Here is a tiny trained network, its code and every weight. The questions are about switching its units off for an input and a target symbol, where a switched-off unit gives its printed mean instead of its output.

import numpy as np


def w(rows, s, z=0):
    codes = np.array(rows[::2]) - 128.0
    scale = np.full(codes.shape[1], s)
    scale[-1] = z or s
    return codes * scale


def norm(h):
    return h / np.sqrt((h * h).mean(-1, keepdims=True) + 1e-5)


def f(y):
    return y / 2 * (1 + np.tanh(0.7978845608 * (y + 0.044715 * y**3)))


def softmax(a):
    e = np.exp(a - a.max(-1, keepdims=True))
    return e / e.sum(-1, keepdims=True)


def log_softmax(a):
    a = a - a.max(-1, keepdims=True)
    return a - np.log(np.exp(a).sum(-1, keepdims=True))


def net(x, mask):
    ids = ['Γβεζηθπτ'.index(c) for c in x.split()]
    T = len(ids)
    res = E[ids] + P[:T]
    r = norm(res)
    for j in range(2):
        rows = slice(2 * j, 2 * j + 2)
        q, k, v = (r @ M[0][rows].T for M in (Q, K, V))
        z = softmax(np.where(np.tri(T) > 0, q @ k.T / 2**0.5, -1e9)) @ v
        o = O[0][rows]
        res = res + np.where(mask[j], z, o[:, -1]) @ o[:, :-1]
    y = f(norm(res) @ A[0][:, :-1].T + A[0][:, -1])
    res = res + np.where(mask[2:26], y, B[0][:, -1]) @ B[0][:, :-1]
    return log_softmax(norm(res)[-1] @ U[:, :-1].T + U[:, -1])


Q, K, V, O, A, B = {}, {}, {}, {}, {}, {}
E = w([
[208,175,88,189],'Γ',
[105,71,226,84],'β',
[66,14,153,254],'ε',
[121,169,159,158],'ζ',
[222,143,226,233],'η',
[44,49,118,157],'θ',
[64,73,158,95],'π',
[111,91,20,10],'τ',
],0.0097)
P = w([
[234,13,106,3],'0',
[50,183,148,117],'1',
[48,191,170,116],'2',
[48,200,173,118],'3',
[64,191,167,114],'4',
[67,187,162,114],'5',
[73,185,172,113],'6',
],0.0033)
Q[0] = w([
[96,96,142,39],'head 1',
[131,197,126,94],'head 1',
[85,51,129,114],'head 2',
[250,222,129,212],'head 2',
],0.018)
K[0] = w([
[153,105,163,46],'head 1',
[134,201,135,106],'head 1',
[204,79,120,86],'head 2',
[69,248,123,146],'head 2',
],0.016)
V[0] = w([
[204,166,143,109],'head 1',
[102,83,65,182],'head 1',
[91,50,139,254],'head 2',
[54,133,101,69],'head 2',
],0.0086)
O[0] = w([
[100,154,100,169,3],'head 1',
[133,166,137,75,139],'head 1',
[200,11,106,99,200],'head 2',
[62,145,139,54,53],'head 2',
],0.013,0.0024)
A[0] = w([
[193,129,164,117,161],'neuron 1',
[190,90,118,92,202],'neuron 2',
[130,155,186,164,105],'neuron 3',
[112,107,147,148,86],'neuron 4',
[78,100,154,199,106],'neuron 5',
[146,166,129,157,56],'neuron 6',
[188,134,122,171,162],'neuron 7',
[108,163,188,139,187],'neuron 8',
[61,135,139,90,2],'neuron 9',
[112,138,76,60,247],'neuron 10',
[146,126,115,92,133],'neuron 11',
[136,182,114,182,55],'neuron 12',
[181,141,133,118,172],'neuron 13',
[152,82,136,171,138],'neuron 14',
[137,113,140,83,134],'neuron 15',
[148,118,202,123,200],'neuron 16',
[73,172,174,97,209],'neuron 17',
[110,103,143,99,178],'neuron 18',
[132,249,140,176,239],'neuron 19',
[162,73,168,164,110],'neuron 20',
[200,156,97,163,223],'neuron 21',
[143,152,187,197,211],'neuron 22',
[80,155,167,90,39],'neuron 23',
[80,185,83,148,165],'neuron 24',
],0.017,0.0027)
B[0] = w([
[124,191,116,108,180],'neuron 1',
[75,210,116,103,227],'neuron 2',
[37,124,63,82,190],'neuron 3',
[78,171,129,170,150],'neuron 4',
[11,136,166,123,222],'neuron 5',
[162,77,149,147,150],'neuron 6',
[105,174,159,37,200],'neuron 7',
[112,176,95,151,196],'neuron 8',
[206,170,190,113,177],'neuron 9',
[95,164,197,154,191],'neuron 10',
[61,99,138,217,145],'neuron 11',
[180,28,130,109,186],'neuron 12',
[73,168,128,75,152],'neuron 13',
[166,206,108,55,202],'neuron 14',
[143,85,140,219,173],'neuron 15',
[24,146,78,134,208],'neuron 16',
[226,130,82,183,213],'neuron 17',
[161,88,180,176,185],'neuron 18',
[254,63,19,94,251],'neuron 19',
[150,180,96,103,226],'neuron 20',
[81,127,213,55,202],'neuron 21',
[70,90,125,92,255],'neuron 22',
[233,125,148,137,174],'neuron 23',
[42,93,19,154,196],'neuron 24',
],0.0069,0.0078)
U = w([
[212,152,229,198,253],'Γ',
[117,114,44,189,102],'β',
[86,196,171,245,187],'ε',
[67,191,147,146,83],'ζ',
[222,235,87,183,170],'η',
[96,60,240,126,110],'θ',
[254,92,134,68,24],'π',
[147,250,169,60,88],'τ',
],0.0099,0.0037)

Each question gives the input, a string of symbols that net reads in full, and the target symbol t.
The units are the heads (2 rows each of Q, K, V and O) and the neurons (one row each of A and B). Each row of codes is followed by its name. A weight is (code - 128) times the scale printed after its matrix; where a second scale follows, it is the last column's (O, A, B and U).
mask holds one flag per unit, heads first, then neurons. A switched-off unit (its flag False) gives its mean, the last column of its rows in O or B, instead of its output. The means were averaged over made-up inputs and are rounded, as every weight is.
A unit's drop is (log p(t) with every unit on - log p(t) with that unit switched off) / (log p(t) with every unit on - log p(t) with every unit switched off).
The circuit of an input: a set's keep is (log p(t) with only the set's units on - log p(t) with every unit switched off) / (log p(t) with every unit on - log p(t) with every unit switched off). Starting from the 12 units with the biggest drops (on a tie, the unit counted first), units are removed one at a time, each time the one whose removal leaves the highest keep (on an exact tie, the one counted first), for as long as the keep stays at least 0.8.
units of the circuit, in order: the units of the circuit, biggest drop first
most important unit: the unit with the biggest drop
top k neurons: the k neurons with the biggest drops, biggest first
which heads matter: for each layer, one digit per head in row order, 1 if its drop is at least 0.15 and else 0, layers parted by /
drop when u is switched off: that unit's drop, to one decimal
input ε η θ τ π, target π: which heads matter => 01
input π ε ε θ, target Γ: which heads matter => 01
input τ ζ τ η β Γ θ, target η: units of the circuit, in order => (head 2; neuron 17; neuron 23; neuron 19)
input ε ε η η β, target π: units of the circuit, in order => (head 2)
input β π Γ η τ, target ε: which heads matter => 10
input τ Γ η ζ, target β: which heads matter => 10
input β τ ε, target ε: top 3 neurons => (neuron 19; neuron 17; neuron 16)
input η ε Γ, target π: which heads matter => 10
input θ β θ η β Γ ε, target θ: top 2 neurons => (neuron 19; neuron 18)
input β π η τ π, target ε: top 2 neurons => (neuron 19; neuron 5)
input ε θ θ π τ τ ε, target π: drop when neuron 3 is switched off => 0.1
input π β θ θ ζ β, target Γ: drop when head 2 is switched off => 1.2
input ε η θ, target π: drop when neuron 1 is switched off => 0.0
input ζ θ τ, target β: most important unit => head 1
input τ τ π π Γ η β, target η: which heads matter => 01
